Below is a small trained network, with its code and all its weights. Each question gives an input and a class and asks what happens when units are switched off, that is, made to give their printed mean instead of their output.

import numpy as np


def w(rows, s, z=0):
    codes = np.array(rows[::2]) - 128.0
    scale = np.full(codes.shape[1], s)
    scale[-1] = z or s
    return codes * scale


def f(y):
    return np.maximum(y, 0)


def log_softmax(a):
    a = a - a.max(-1, keepdims=True)
    return a - np.log(np.exp(a).sum(-1, keepdims=True))


def net(x, mask):
    res = np.array(x, float).reshape(1, 4) / 4 @ E
    y = f(res @ A[0][:, :-1].T + A[0][:, -1])
    res = res + np.where(mask, y, B[0][:, -1]) @ B[0][:, :-1]
    return log_softmax(res[-1] @ U[:, :-1].T + U[:, -1])


A, B = {}, {}
E = w([
[191,150,195,234,153],'x0',
[7,150,176,117,152],'x1',
[200,112,77,86,200],'x2',
[132,202,111,150,141],'x3',
],0.011)
A[0] = w([
[201,244,138,246,46,161],'n0',
[148,78,67,3,61,221],'n1',
[42,154,156,118,184,181],'n2',
[87,246,100,95,81,211],'n3',
[168,170,147,169,155,253],'n4',
[53,148,171,85,171,131],'n5',
[132,24,151,105,185,118],'n6',
[83,113,168,144,113,66],'n7',
],0.014,0.0054)
B[0] = w([
[3,31,102,182,207,255],'n0',
[177,8,105,191,90,248],'n1',
[69,90,125,139,177,219],'n2',
[104,115,139,192,151,213],'n3',
[122,193,141,200,134,208],'n4',
[53,150,127,152,144,206],'n5',
[170,214,129,168,149,169],'n6',
[79,131,90,83,121,171],'n7',
],0.021,0.016)
U = w([
[64,112,101,212,186,211],'0',
[222,61,83,94,21,95],'1',
[2,106,130,61,124,4],'2',
[218,185,132,154,139,82],'3',
],0.0086,0.0031)

Each question gives the input, the list of numbers given to net, and the class t.
The units are the neurons (one row each of A and B). Each row of codes is followed by its name. A weight is (code - 128) times the scale printed after its matrix; where a second scale follows, it is the last column's (A, B and U).
mask holds one flag per neuron, in row order. A switched-off neuron (its flag False) gives its mean, the last column of its row in B, instead of its output. The means were averaged over made-up inputs and are rounded, as every weight is.
A unit's drop is (log p(t) with every unit on - log p(t) with that unit switched off) / (log p(t) with every unit on - log p(t) with every unit switched off).
The circuit of an input: a set's keep is (log p(t) with only the set's units on - log p(t) with every unit switched off) / (log p(t) with every unit on - log p(t) with every unit switched off). Starting from all 8 units, units are removed one at a time, each time the one whose removal leaves the highest keep (on an exact tie, the one counted first), for as long as the keep stays at least 0.8.
units of the circuit, in order: the units of the circuit, biggest drop first
unit that matters most: the unit with the biggest drop
k most important neurons: the k neurons with the biggest drops, biggest first
drop when u is switched off: that unit's drop, to one decimal
input [-8,-1,0,1], class 1: units of the circuit, in order => (n0; n1)
input [3,-2,8,-7], class 3: units of the circuit, in order => (n0; n6)
input [4,-8,6,-8], class 3: units of the circuit, in order => (n0; n6; n2)
input [1,0,-7,-4], class 2: unit that matters most => n1
input [-7,1,6,0], class 1: units of the circuit, in order => (n0; n1)
input [-2,5,-6,-2], class 2: 4 most important neurons => (n1; n7; n4; n0)
input [-3,-4,-5,-5], class 1: drop when n3 is switched off => 0.0
input [7,4,8,-4], class 3: drop when n0 is switched off => 0.4
input [2,0,5,0], class 3: drop when n2 is switched off => 0.1
input [-5,-1,1,1], class 1: drop when n0 is switched off => 0.3
